Below are the code and all the weights of a small trained network. Each question names an input and a class and asks about switching units off, where a switched-off unit gives its printed mean instead of its output.

import numpy as np


def w(rows, s, z=0):
    codes = np.array(rows[::2]) - 128.0
    scale = np.full(codes.shape[1], s)
    scale[-1] = z or s
    return codes * scale


def f(y):
    return np.maximum(y, 0)


def log_softmax(a):
    a = a - a.max(-1, keepdims=True)
    return a - np.log(np.exp(a).sum(-1, keepdims=True))


def net(x, mask):
    res = np.array(x, float).reshape(1, 4) / 4 @ E
    y = f(res @ A[0][:, :-1].T + A[0][:, -1])
    res = res + np.where(mask, y, B[0][:, -1]) @ B[0][:, :-1]
    return log_softmax(res[-1] @ U[:, :-1].T + U[:, -1])


A, B = {}, {}
E = w([
[150,214,115,5],'x0',
[94,59,227,54],'x1',
[24,217,164,151],'x2',
[128,128,128,128],'x3',
],0.015)
A[0] = w([
[157,165,166,53,69],'N1',
[98,223,84,197,161],'N2',
[104,171,71,158,145],'N3',
[149,77,129,249,254],'N4',
[172,184,99,147,130],'N5',
[153,201,21,101,158],'N6',
[97,114,136,29,43],'N7',
[68,164,95,147,129],'N8',
[70,92,160,187,138],'N9',
[149,107,143,197,216],'N10',
[83,132,221,119,67],'N11',
[217,208,88,120,163],'N12',
[166,123,94,137,145],'N13',
[146,37,187,62,133],'N14',
[78,198,121,170,130],'N15',
[13,199,181,139,98],'N16',
[220,89,76,155,252],'N17',
[186,203,116,114,121],'N18',
[131,179,98,29,158],'N19',
[160,132,66,151,158],'N20',
[182,192,182,78,114],'N21',
[16,185,166,131,92],'N22',
],0.015,0.0069)
B[0] = w([
[219,183,76,194,190],'N1',
[171,146,137,249,213],'N2',
[114,108,154,198,179],'N3',
[79,171,68,137,251],'N4',
[105,89,139,110,170],'N5',
[131,96,194,55,204],'N6',
[158,178,52,153,192],'N7',
[141,136,171,196,172],'N8',
[18,139,186,154,202],'N9',
[50,193,54,122,197],'N10',
[69,146,120,10,191],'N11',
[140,87,147,39,197],'N12',
[142,131,93,75,162],'N13',
[98,31,95,210,237],'N14',
[147,131,178,216,189],'N15',
[110,216,164,90,226],'N16',
[99,146,33,74,225],'N17',
[132,102,208,76,174],'N18',
[235,149,123,114,214],'N19',
[127,187,72,73,176],'N20',
[208,156,111,152,187],'N21',
[130,211,164,87,214],'N22',
],0.011,0.023)
U = w([
[144,249,63,91,151],'0',
[68,17,95,174,159],'1',
[195,44,143,32,207],'2',
[245,84,56,169,102],'3',
[102,125,173,254,182],'4',
[35,149,199,57,56],'5',
[210,135,238,152,1],'6',
],0.012,0.0055)

Each question gives the input, the list of numbers given to net, and the class t.
The units are the neurons (one row each of A and B). Each row of codes is followed by its name. A weight is (code - 128) times the scale printed after its matrix; where a second scale follows, it is the last column's (A, B and U).
mask holds one flag per neuron, in row order. A switched-off neuron (its flag False) gives its mean, the last column of its row in B, instead of its output. The means were averaged over made-up inputs and are rounded, as every weight is.
A unit's drop is (log p(t) with every unit on - log p(t) with that unit switched off) / (log p(t) with every unit on - log p(t) with every unit switched off).
The circuit of an input: a set's keep is (log p(t) with only the set's units on - log p(t) with every unit switched off) / (log p(t) with every unit on - log p(t) with every unit switched off). Starting from the 12 units with the biggest drops (on a tie, the unit counted first), units are removed one at a time, each time the one whose removal leaves the highest keep (on an exact tie, the one counted first), for as long as the keep stays at least 0.8.
circuit, biggest first: the units of the circuit, biggest drop first
k most important neurons: the k neurons with the biggest drops, biggest first
drop of u: that unit's drop, to one decimal
input [-4,-1,1,-8], class 4: circuit, biggest first	(N11, N19)
input [-6,1,3,4], class 5: circuit, biggest first	(N9, N1)
input [-6,8,-3,5], class 1: circuit, biggest first	(N14)
input [0,-8,7,0], class 4: 2 most important neurons	(N2, N3)
input [-5,1,-5,2], class 1: 3 most important neurons	(N16, N22, N14)
input [-4,-7,1,-5], class 4: 3 most important neurons	(N2, N3, N15)
input [-5,1,-3,7], class 1: 2 most important neurons	(N16, N22)
input [-4,0,7,4], class 4: 2 most important neurons	(N2, N15)
input [-1,1,-2,8], class 1: 2 most important neurons	(N16, N22)
input [5,2,-5,8], class 3: drop of N4	0.0
input [-1,1,-5,5], class 1: drop of N16	0.2
input [-8,8,-4,3], class 1: drop of N14	0.2
